Below is a small trained network, with its code and all its weights. Each question gives an input and a class and asks what happens when units are switched off, that is, made to give their printed mean instead of their output.

import numpy as np


def w(rows, s, z=0):
    codes = np.array(rows[::2]) - 128.0
    scale = np.full(codes.shape[1], s)
    scale[-1] = z or s
    return codes * scale


def f(y):
    return y / 2 * (1 + np.tanh(0.7978845608 * (y + 0.044715 * y**3)))


def log_softmax(a):
    a = a - a.max(-1, keepdims=True)
    return a - np.log(np.exp(a).sum(-1, keepdims=True))


def net(x, mask):
    res = np.array(x, float).reshape(1, 4) / 4 @ E
    y = f(res @ A[0][:, :-1].T + A[0][:, -1])
    res = res + np.where(mask, y, B[0][:, -1]) @ B[0][:, :-1]
    return log_softmax(res[-1] @ U[:, :-1].T + U[:, -1])


A, B = {}, {}
E = w([
[60,87,209,161,134,114,96,100,161,47],'x0',
[71,159,96,188,77,124,177,72,6,115],'x1',
[144,37,101,197,81,58,97,190,88,183],'x2',
[114,235,128,105,59,98,81,182,125,60],'x3',
],0.011)
A[0] = w([
[68,112,177,130,107,155,48,133,116,96,60],'n0',
[130,163,117,67,154,176,134,105,152,93,18],'n1',
[99,94,107,171,186,148,164,68,78,154,118],'n2',
[113,161,121,87,173,155,180,142,123,85,110],'n3',
[148,140,144,134,169,166,197,101,149,114,59],'n4',
[150,134,147,98,143,153,201,108,133,80,115],'n5',
[199,114,153,147,185,146,122,166,161,100,135],'n6',
[98,70,168,167,141,165,100,98,148,96,74],'n7',
[144,176,100,73,115,133,173,197,110,158,39],'n8',
[124,83,107,137,105,75,77,204,104,121,77],'n9',
[20,119,147,112,121,82,105,137,154,79,112],'n10',
[145,144,118,99,134,182,156,154,109,223,101],'n11',
[139,117,104,100,163,109,110,152,173,116,34],'n12',
[130,93,126,180,60,87,111,165,137,167,4],'n13',
[147,178,87,109,115,161,144,215,101,128,116],'n14',
[144,166,173,109,143,182,167,160,98,96,44],'n15',
[68,163,123,153,60,107,180,123,116,131,49],'n16',
[172,116,95,88,95,160,102,102,122,162,122],'n17',
[86,167,97,182,109,144,162,93,89,102,73],'n18',
[93,152,75,168,146,118,184,69,72,132,98],'n19',
[191,94,136,194,139,110,102,130,111,137,85],'n20',
[142,119,176,87,119,132,92,186,199,149,54],'n21',
[153,131,132,84,182,116,93,185,193,168,92],'n22',
[162,170,154,100,128,142,130,67,128,112,100],'n23',
[116,198,131,119,108,85,35,159,177,72,68],'n24',
[80,161,110,103,154,144,142,100,157,102,45],'n25',
[136,43,150,106,208,128,145,126,150,174,137],'n26',
[115,209,128,118,9,97,42,188,91,75,135],'n27',
[80,93,191,173,141,87,103,104,157,101,117],'n28',
[174,159,68,112,131,121,135,138,117,149,31],'n29',
],0.011,0.0039)
B[0] = w([
[169,85,92,98,127,85,210,94,91,76,172],'n0',
[129,49,139,181,183,143,112,176,77,125,173],'n1',
[18,135,112,151,162,140,65,69,254,162,185],'n2',
[127,102,146,181,139,123,121,249,130,137,169],'n3',
[113,98,142,220,198,114,129,183,157,104,161],'n4',
[101,116,118,170,153,102,100,196,103,80,165],'n5',
[116,176,182,79,59,118,106,65,69,207,177],'n6',
[168,100,109,61,148,62,188,54,94,40,178],'n7',
[157,88,113,80,167,102,180,88,97,131,174],'n8',
[117,71,131,156,162,118,120,235,113,97,194],'n9',
[149,104,107,40,117,89,212,82,121,68,187],'n10',
[183,91,76,42,130,103,247,104,121,114,175],'n11',
[107,161,248,119,77,20,115,138,18,183,156],'n12',
[127,101,171,172,168,88,137,235,87,74,182],'n13',
[149,86,40,108,167,74,147,50,137,78,180],'n14',
[147,56,161,184,179,141,117,173,107,138,152],'n15',
[82,187,235,132,60,89,86,130,71,183,171],'n16',
[179,140,130,81,131,103,130,84,96,71,154],'n17',
[104,180,181,85,56,11,94,136,80,165,184],'n18',
[119,184,195,53,118,88,95,118,127,253,189],'n19',
[150,142,139,198,182,143,139,200,154,71,165],'n20',
[73,181,200,97,91,73,92,116,80,183,192],'n21',
[99,193,197,112,74,64,68,96,109,225,200],'n22',
[145,89,106,155,182,98,109,192,134,178,163],'n23',
[83,87,68,142,173,147,141,76,190,193,208],'n24',
[162,131,163,175,170,50,134,212,132,75,161],'n25',
[85,132,70,182,200,175,115,62,248,196,203],'n26',
[77,106,53,221,180,124,71,20,224,124,248],'n27',
[184,134,105,37,139,77,171,136,84,74,193],'n28',
[164,98,148,85,202,50,198,104,91,92,161],'n29',
],0.0067,0.017)
U = w([
[99,156,178,112,89,99,87,116,97,172,102],'0',
[97,112,85,164,154,126,107,77,184,149,80],'1',
[169,104,106,74,144,103,210,103,104,101,104],'2',
[126,96,133,181,157,114,120,249,114,122,108],'3',
[118,135,105,122,116,139,104,122,152,135,252],'4',
[173,159,151,148,64,207,147,152,91,105,81],'5',
[177,142,153,144,55,198,142,154,89,109,71],'6',
],0.017,0.024)

Each question gives the input, the list of numbers given to net, and the class t.
The units are the neurons (one row each of A and B). Each row of codes is followed by its name. A weight is (code - 128) times the scale printed after its matrix; where a second scale follows, it is the last column's (A, B and U).
mask holds one flag per neuron, in row order. A switched-off neuron (its flag False) gives its mean, the last column of its row in B, instead of its output. The means were averaged over made-up inputs and are rounded, as every weight is.
A unit's drop is (log p(t) with every unit on - log p(t) with that unit switched off) / (log p(t) with every unit on - log p(t) with every unit switched off).
The circuit of an input: a set's keep is (log p(t) with only the set's units on - log p(t) with every unit switched off) / (log p(t) with every unit on - log p(t) with every unit switched off). Starting from the 12 units with the biggest drops (on a tie, the unit counted first), units are removed one at a time, each time the one whose removal leaves the highest keep (on an exact tie, the one counted first), for as long as the keep stays at least 0.8.
circuit, biggest first: the units of the circuit, biggest drop first
most important unit: the unit with the biggest drop
k most important neurons: the k neurons with the biggest drops, biggest first
drop of u: that unit's drop, to one decimal
input [4,0,6,-5], class 3: 4 most important neurons : [n27 n13 n20 n24]
input [4,0,5,0], class 3: circuit, biggest first : [n13]
input [8,8,4,-4], class 0: 3 most important neurons : [n19 n2 n16]
input [6,2,-8,7], class 3: 3 most important neurons : [n25 n3 n1]
input [7,3,-6,6], class 2: 2 most important neurons : [n10 n0]
input [-8,8,-5,-2], class 0: 2 most important neurons : [n19 n18]
input [8,6,-5,5], class 2: 2 most important neurons : [n10 n0]
input [3,7,8,-3], class 3: 4 most important neurons : [n13 n20 n9 n22]
input [-2,1,-3,-2], class 4: 3 most important neurons : [n27 n9 n13]
input [-4,2,8,-7], class 3: 2 most important neurons : [n13 n27]
input [7,-6,-3,-4], class 2: 2 most important neurons : [n7 n28]
input [-6,4,6,6], class 1: 3 most important neurons : [n27 n14 n28]
input [1,1,0,2], class 4: 2 most important neurons : [n26 n2]
input [-6,-5,0,0], class 2: most important unit : n11
input [2,1,-2,5], class 1: drop of n27 : 0.2
input [0,3,-7,2], class 3: drop of n12 : 0.0
input [0,-4,2,-4], class 0: drop of n4 : 0.1
